[ -16   86 -267 -276  -42  -17  137   68  -31 -355 -121  -54  132  237
   -5  173  -97  -98  151  -82  208 -152 -251  142 -168 -109  300 -251
 -320 -170  -26  -21 -452    8  254  342  119 -160   65]	10
[  23  126 -441 -206 -201   73  -71  -35    2    2  104  147  -69  213
 -108   -2   82  -44 -122  142  346   13  -44   65  182  136   61   72
  -50 -166 -193 -326    3   25  193  510  328 -125   57]	8
[ 168  -44 -257  -59   36   61  -95   48  128   50 -144  -20  182  -27
    0  197 -236 -147  484  507   87   78   92 -305  286  305  308    8
 -187  166 -243  259 -328  239 -425 -263  -74   35  327]	2
[ 163  178 -307   16   -3  -46 -142 -156 -184  -80  244  207   48  116
 -228  102 -115  259  206  328  123  -60  -34  -46  126  117  235   15
  -60  167 -257  298  -33  159 -171  -88   93  107  178]	3
[-117 -115  -82  -85  -13   67   37  184   66  -62 -157 -215  142  135
  -49   72  -13 -185  283  222  -97  175   41 -177  -57  179  -50   -5
 -126  -23   -1   44  132 -115 -171 -176   20 -247  146]	1
[ 222 -363  209 -315  304  268    5  -53 -272  438 -333 -398  -60  171
   50  113 -111 -193  345  572  113  216  115   92 -118    8  109  111
 -152  -91 -395  175   46  355 -130  280   63 -443  185]	4
[  76   82 -291  -28  -74   90    3   17  -41 -289  -56  115   12  179
 -103  200  135   56   -8   24  249  -80 -101  -73   86  194  423  -20
 -378 -189 -344 -158 -140  -29  283  289  210 -188  -72]	5
[ -91   24 -399  151  114  -59   46 -100  204  244 -428 -212   -6 -115
    7  -65    0 -173  164  365 -165  229 -187 -222  217  134   35  -27
 -160  133  117  -78 -262  406 -355  119  -11  -16  291]	1
[  13   93 -389  188 -202 -111  114 -242 -315 -122   80  233  185  216
 -190  182   25 -132  128  289  -92 -108   67 -297  221  181  157  138
  -27   96 -460   -8 -200    1 -110  138   73  343  251]	5
[ -55 -110   44  440 -117  210 -169  106 -272  128 -180   56 -455  169
   43   68   87   24 -430  363  225  574  258 -121   67  254  153  348
  -66   53 -398   37  447  -73    6 -297 -145 -623   63]	2
[  89  -63  -90  -48  173  165  -10 -251   -2  304  -92 -180  -29   85
  240   58  108  153  190  231 -107  341   27   19 -226  305 -262   94
   82 -275   56   23  127  -71 -316  -27  135 -223  249]	8
[   4 -264 -530 -214  -23   46  122  -94  361 -272 -109   -1   65   67
   83  395  215  -53   61   47  450 -156 -196  134 -181  210   11  -61
 -183 -134  297 -109 -291  -60  137  340  162 -153 -195]	6
[-160  190 -258 -367  -15  106  -40 -181    9  -60   20   70  251 -141
 -136  214  -79  180  123  476  252 -239   86 -332  -45  133  383  -48
   31  -18  -42    0 -245  291 -160 -250  -16  201   94]	3
[ -10   42 -104   -6 -131  -32   26  175  -67 -185   47   68   70  162
  -93  134  106   56  135  138 -200  275  148  105  163   31  126  -16
  -37  110  -46  -69  149   54  147 -248  -14  -16 -282]	9
[ 131  261   90  -14   80   30  -13  301 -254  109 -245  -72 -131   24
  294 -129   56 -148  224   71  205  216  176  223  162   25  -12  -54
  165  130  194 -410  150  588  151   54 -196 -224 -243]	0
[-423  121 -268 -377 -247  -15   45   25  192 -645   31  134  205   15
 -110  206  -32   29    2   56  267 -248 -240 -317 -357  120  266   29
  -97   83  213 -275   54  -89  337  172  208  -86  -41]	0
[  68 -330   -8  -38  223  218  232   35  -98  372 -426 -371 -207  125
  -73  217 -122 -281  124  519  166  419  247 -313 -253  151   76  125
   -7   88  -93  208  453  104 -277 -212 -225 -263  536]	3
[  20 -172   37  251  164 -189   76 -177  171  267  109  192   34  -13
  379 -336 -210  564 -426  356 -165  429  231  162   79  238 -446 -233
 -259  158 -448  415  144   40 -349  -54  253 -102 -370]	3
[ 249  102 -478  386  -95   74 -289  269  450 -469   12  481  168   24
  -22   63  312  129  130   67  165   54  -35 -103   73  498  125  213
 -350   20 -295 -360   94 -138  127  329   97 -418 -676]	10
[-272  -97 -463    9 -178  156   77 -117  265 -458 -150  135  -49   75
  -41  322  188  113 -138  241   82  -34 -195  -93 -189  154  220  116
  -83   64  258 -134 -145  -76  141  213  142  -52 -130]	3
[ -22  -97  -15  176   20  197   92  171   57   54 -184 -196  -58   66
  -95   -4  100 -104  203  401  -78  138  -12 -294   36  202  -21 -118
  -59   66    4   96  105  -71  -73  112   43    2  154]	1
[ 329 -113  -82  149  -20 -173   34  214  246  111 -337  195  367  226
  -72 -179   78  474   92  214 -194  384  140  165  166   93  240   63
  129   24 -280  264  240   94 -117  -81    7 -400 -318]	9
[ -63   61 -490 -107   45   36  -12   -5  332   61 -141 -285  207  -71
  167  165  -99 -309  441  214 -197  334  -81  180  -90   81  111  -63
 -165 -100  369 -144  245 -205  144 -392  209  -77  626]	9
[-193  -83 -394  -91 -178  114  -16  -59   61 -353  -95  133   98   30
 -119  320  265   39 -121  111  265 -182 -230  -82 -153  159  268   68
 -224 -130   97 -137  -84   87  171  218   72 -212  -27]	2
[ 117 -304 -152 -621  186 -246   74  -14 -260 -511  195 -103 -410  -99
 -268  252  697  228  487 -189  530  157  415  150  351  299  415  286
 -590  408 -367  802  436 -789  423 -397  311 -253 -795]	7
[ -82   -2 -299 -132  287  120   83  -19 -590 -229 -112 -355   56   96
  -68  586  272   72 -414 -444  414  199  -24  148 -440  107  478  451
 -791 -247 -899  218  668  322  378  -60  -27  -16  854]	0
[-327  -89 -246  524  131  162  250  105  467    0  -56 -109  390  140
 -124  157   -6  -33 -313  295 -267    4  -91 -472  -41  -35   -9   86
  237   74 -337  189   34   15 -260 -120 -170  356  768]	10
[-125  -59 -479 -208 -111  129   42 -140   90 -219 -284  -57 -230   18
 -116  369  104  -78  105  366  669   -9 -148   -5 -246    7  369  172
 -132  -83   -8  -55 -414   85  175  378  -88 -156  191]	7
[ -88   42 -186 -127 -205  -82  -74   77  -44  292 -211   77  -44 -189
  -71  -94  -48  131  175  311  -29  292  127   20  278   19  205   70
  103  -39 -227 -204  -52  106  -24   80  -57  -38  -32]	7
[ 262  258 -210   -3 -128  -67   53  194 -192  -24 -280  -16 -219  156
  -12   93  -40  -12  310  297 -155  291   39   48  104  145  159 -113
 -105   38  131 -282  -14  -34   96   64   62  -79 -136]	8
[-175 -153   68   81   42  -73  289 -103   24 -527   69   45    5  237
   85   65  188  -17 -171 -386  167 -226 -230   39 -261    1  102 -120
 -229   36   49   19 -230 -245  161  165  167 -258 -224]	2
[ -85  420 -169  240  -53  188 -378  105 -185  -73  211   78 -278  123
  184  -36 -596 -311   24  -69   18  214  -51   95  101  -34  -10  -56
 -270  -25 -185 -504  377  146   80  -47   33 -395  561]	7
[ 256  -26 -206   14  -19  -49  188   68  300 -454  136   91  510   43
   -5   27   93  315  745   20 -126 -231    0   39  191  355  200 -505
 -155 -249   74  147 -463  -74 -375  109   72  122 -284]	7
[-109   54  -71 -351   18  234 -156 -241 -106  206  146 -234  113  -29
 -335  154 -176 -316   51  435  466 -306   68 -179 -293   79  281  205
 -355  -26 -452 -337  130  320    9   22  135  -12  325]	4
[-247   21 -379 -293  -85  212  -21  182  -67 -571 -138  -89  -86  277
  -56  455  146 -376  175   51  596  -20 -302  -56 -283  125  147 -102
 -529  -49   50 -227   -5  300  620  345  -57 -377  -90]	1
[-156 -156 -470 -367  -96  135  154   43  353 -624 -179  -32  269   98
  -17  485  260   70   45   98  439  -98 -236  -55 -387  255  414  -80
 -331 -136   82 -129 -140 -193  480  267  260  -96 -205]	8
[ 149  140 -233  390  -76 -235   96   38  436  207   45    7   10 -265
 -201 -236    3 -352  523  209 -737 -235  -67 -239  278  147  -92    3
 -201  420  330  133 -218 -224  -22   51 -188  831   77]	1
[-100  125 -177  -97 -134  -79   62  -26 -122  -85  -53  121 -203   57
  -38 -174   23   73  224   -8   75   82   29   44  195    9   26  -96
  -75  120  -73  -29   86 -135   62  253  160  -96  -37]	5
[-211 -323 -472 -129   28  125   54  256  314 -357 -194  -41  -13  -95
 -166  463  443 -166 -248  -23  337 -104 -114  -85  129  139  283  155
 -431 -194  -86 -300 -114   63  199  261  -45 -449 -425]	10
[-412 -191 -355   93  -96   -4  387 -186  206 -294 -246  115    0   21
  -33  292  158  279 -265  141 -107 -127 -208  -29 -108  -53  317  117
   45 -175   90  122  -69  116    6  267 -187  -47  333]	8
[ -31  225  -22 -194  -50  234 -104   24 -152  -90 -102  -91 -276  125
  134  -11  -10  -75   59   78   80  438  235  -52  140  100 -105  -39
 -158   29  -59 -154  222   57  106  -58  180  -73  -52]	9
[   8  -28 -197  -93  -67  140   -2  139  109  302 -235  -40  -11    8
   46    0  -73 -191  216  200   76   97   54  -14  157   77  -36 -173
  -14 -207   31 -303   58   76   20  174  -31 -223   96]	5
[ -11    8 -409 -232  -39  172 -253  105  149  -54  -32   18 -241  -62
 -146  377  -36 -268   12  136  425  -93  -59  -80   99  102   29   41
 -285   91  103 -407  -84  329  141  246 -112 -192 -333]	0
[ 120 -204 -109 -211  265   15 -135 -217  -83  307 -152 -158   65  -87
  184    7 -166 -148  524  599  297  378  -23 -101 -346  264 -100  209
 -113  252  -77  389  290  100 -304 -257  158 -341  472]	3
[ -99  -99 -713 -347 -259 -176  255 -151  623 -464 -402 -176  394  181
 -177  239  135 -301  330   81  177 -171 -124 -121 -308  111  -50  -66
 -239  111  544  227 -363 -426   41  -32   73  291   21]	6
[  12   14  192 -242  -33  144  112   22  -54 -121   23  -46  110   98
 -104   -1 -218  -68  304  464  250 -261   48  -60 -121   26  312  -74
 -215  136 -114  271  202  345  119   -7    6   10  293]	4
[  12  -80 -110   22   -7  -28   89 -126  -86    7   73   75  181  224
  -68   83  -68 -126  117  198   67 -169  -58 -201  -80  161  -14   10
 -142  208 -202  271  -37  130  -88   54   -2   82  220]	2
[ -15  112    2  -62   76  185 -234   15 -129 -159  195  -40  -30   -3
  -75   26   57   -6  210  233  220 -278   84  -40   63   70  -75  -28
 -302  101 -158  283  177  -98   23 -146   81  -81  -45]	5
[ 665    8  458 -299  209 -230  101  199 -113   73  -79 -206  292  353
 -324 -174  -19  123  186 -123  281 -178 -211 -259 -341   74  237  -73
  -99 -518 -191  437 -146   53   15  123  -85 -390   93]	6
[ -45 -185 -106 -293   51  303   94  -11  163 -323 -268  -39 -383   56
 -241  284  443   98  158  219  317  257 -158 -609 -209  341  437  351
 -157  -20   73   84 -179  -86  -99  250   75 -306   12]	5
[-221  -62 -140  -68   -4  100  110   57  130 -453   45  -78  -48  127
   -1  175  249 -119  220  -77  191 -154 -263  -39 -248   97  126    6
 -133  166  282  -28 -112 -132  303  155   61  -41  -85]	6
[ 162  275 -286  -67   51 -171  459 -411   -2 -264  -37  148  -65  565
  -25  157 -173  227  151  196  -74  146    4 -108   45  -42   94  -48
   79  168 -166  548 -161  104   10  -19  135  432  561]	3
[ 165  -25 -424 -303  -81   61  -92  130  341   65 -229 -137 -204  -64
   23  -90  195 -221 -371   14  706  104   -2  174  312  175  277   50
 -461 -322 -158 -417 -329   46  281  545  394 -327 -135]	2
[ -54  -20 -376 -170 -170  150  -10   65  -24 -406  -57   43  -75  217
 -133  316   96 -257  145   65  340   27  -80  -85 -150  138  253   84
 -214   29   71 -318 -200  -11   78  207   57 -192  -68]	6
[  54   36 -351 -111  -72  163 -253  217 -126  380 -330  -89 -322  -63
 -154  143  153 -123   69  671  225  282  114 -112  254  184   34   -7
 -227  218 -109 -395 -196  264   36  219    6 -150 -551]	6
[-208   88 -725  -65  -44 -220  -18  201  493  256 -103  183 -179 -425
  203    0  -99  -47 -483   56  -48  206  113  352  389  -56    2 -157
 -207 -169  415 -651  263  191  206  114  -86 -333 -176]	0
[ 269  118 -127  -68  143  149 -255 -347 -519   75  183   -1  132  -26
  -16  142 -195  -44  360  284  235 -145   -5   94 -147   76  243  128
 -299  267 -225  614  193  118 -259 -372  267  170  779]	1
[-102  -36 -176 -213  -24  103   32  -64   32 -171  191 -104  164   63
 -284  252 -117 -172  315  397   98 -253   -5 -332  -64  224  361   44
 -202  130 -180  -25   39  117   85   92   45  133  192]	0
[  99  -92 -268   27   52   34  -16   80  176  300 -159  -88  217   -4
   45   24   38 -206  313  430 -101  382 -127 -287   73  360  135  210
  164 -155 -189 -401   88  130  -18  252  211 -225  356]	10
[-118   70 -290 -238 -112  267  108  -48   23 -520 -144  -99  -53  269
  -42  337  183   57 -183    4  473   13 -201  -23 -226  -56  317 -137
 -123 -261  197  147 -232  -78  326  120  154  -11  322]	6
[-311 -168 -390  -74 -162   56   98   -4  217 -411  -68  185  -54   -6
  106  283  102  -18 -252  -16  401  -91 -172  -62 -120  143  144  -81
 -147   40  245 -160  -84 -123  161  153  133 -281 -100]	2
[  26   73  -86 -103  -21  -46  185 -258   47  -56  -25   23  281  129
 -144   74 -123   62  217  315   21 -250  -70  -79  -91  -54  185   64
  -18  -49 -181  269  -32  269  -25   46   36  207  487]	9
[ -45  116   30  -99 -144  -29  158  -86  -80 -101 -179  323 -200   67
 -191 -186  -87  150 -228 -100  161 -296   94 -121   61   -6  420   18
 -293  289 -108   10  127  301   62  264  -89 -203 -359]	10
[ 194  -41 -170 -180   34  131  -61   41  -35   75  -86   62  333 -108
 -121  125  -67  -99  474  345  320 -300   54  -59  -55   15  308 -110
 -101  -80 -152  231    1  -60  -73  -64    0  -19  331]	6
[ -90   53 -625   69  113 -157    4 -181  -63  -92  216  192    9   21
  105  185   88  172 -174   -7  -43  358   74  -28   19  267    4   49
 -290 -148 -568 -169  461 -422  314  224  366 -130  173]	5
[ -61 -249  117  -98  103    3   43 -127  321  -35  113   55  309 -203
 -143 -101  -14  512   17  336  204   85   67 -158 -204   66  337    9
  324 -143 -346  185  161   75  -88  189    1  -50   18]	4
[-254   75 -357 -117 -323  316   57 -205 -235 -427  -15  338 -298  215
  -52  357  134 -132 -363    5  581 -203   -2 -191   72  239  315  -53
 -348  -11  -64 -409   85  160  369  313  142 -228 -257]	8
[ -35  168 -116  -92  -88  -19    7   79   12  104  -98  -42  -96  101
   62  -87 -141 -281  223  145  211   42  -84  -70 -144   94  -69  -60
 -112    6   34 -356   -9 -109  177  141  126 -191  121]	6
[-186 -124 -335 -147 -271 -209  177   45  -31 -235  -85   33  189  241
  -42  158  -66  -57    8  149   31   31  -78   91  -64   41  226  -25
    1  -84   12   -1 -237    7  213  200  -78 -123  -37]	4
[ -80 -143 -617 -456  -69  104    0   34 -279 -387 -132  122 -154   -8
  108  402  139  -95  293  499  861  148 -125   68 -107  125  276   -4
 -133 -101  170  285 -110  146   77  339   78 -476  390]	4
[-403  230 -469 -328   65   46 -116 -203  144 -217   36    2  222 -343
  -53  111 -153    6 -157  511  -13 -478  -60  -71   46 -213   65   97
 -284  264   69  211  292  329   93   30  208  314  500]	10
[-338 -106 -441 -215  -53   76  -38   20  -29 -434  -55  109 -273  -28
   65  309  146  -80 -164   60  511   13 -203 -156 -108  194   43  147
 -250  -26  169  -35  148   62  224  230   26 -455   12]	3
[ 162    7 -315 -151  -84  -85   71  127 -169  -36  -95   84 -143  295
   17   93   86 -151  -48  -65  734  -62 -100  260  145  231  279  -52
 -606   -6 -266    3 -209  197  210  123  168 -581 -216]	10
[  26   66 -207   94  -73  100    8    5 -170  -84   30   72  131  116
 -213  102   70  109   31  265  364 -350  -73  -72   60   87  349  -91
 -267  -84 -399  306 -116   50  110  142    7   47  255]	6
[  35  177 -557  -87 -209   11 -188 -280  -81   36  213  214  199  263
  -50  304 -127  -31  -38  262  500 -264   14   33 -191  304  -88  148
  -53 -196 -293 -159   57  160  288  140   -8   16   90]	3
[  43  -16 -245 -123  -24  -76  104   -4  148  -13 -116    8  404   66
 -196  166 -244 -108  335  371 -132 -314  -15  -64  111    8  439    6
 -169   93 -265   32 -230  235  -65    9   21  138  213]	1
[ 146   82 -214  -96  -82    3  136  -81  115 -271 -214  188   51  205
   41   79  -41  -84   69   74  278   66 -122   -3 -337   42  303  -41
 -249   53  221   70  -21   19  218   41   82 -241   91]	9
[-229 -187 -373 -152 -104  127  207  -54  147 -301 -150   64  -71   77
   29  344  288  -66 -215  157  279  -46 -105  -90 -147  116   95   58
 -123 -133  271  -18 -120  -23  133  198   37 -170   -8]	4
[-266   54 -246 -391  -30  -11  218  -34   14 -243 -187 -118  -57  175
 -102  207  -29 -188  -68  143  426 -162  -92 -150  -78   -3  301   10
 -305   14 -115 -189  -55  348  337  252   29 -151  117]	5
[ -95  -16 -210   85 -125   17   25   71  129  124 -115   46 -139  149
   15  176  -53   84 -270  168  -55  322  135  -11   65  165 -108   10
  -39 -109 -131 -485  150  127   13  -11  -40 -244 -267]	5
[  57 -190 -244 -175  235  100   -2  -21  -52   90   52  197 -121  -51
   78  255 -192  -42  194  430  408 -117   97 -111   -3   52    9  -33
  -32  250 -119  293  -12   78 -239   39  -31 -218   79]	3
[-181   43  -62  -25  -45  128 -107   84   26  176 -121   43  -19 -202
   23  -99  -81  -38  242  352  -79   82   37 -149   64  115   87   58
  -21  -50 -101 -297   49   38 -164    2   20 -203   74]	3
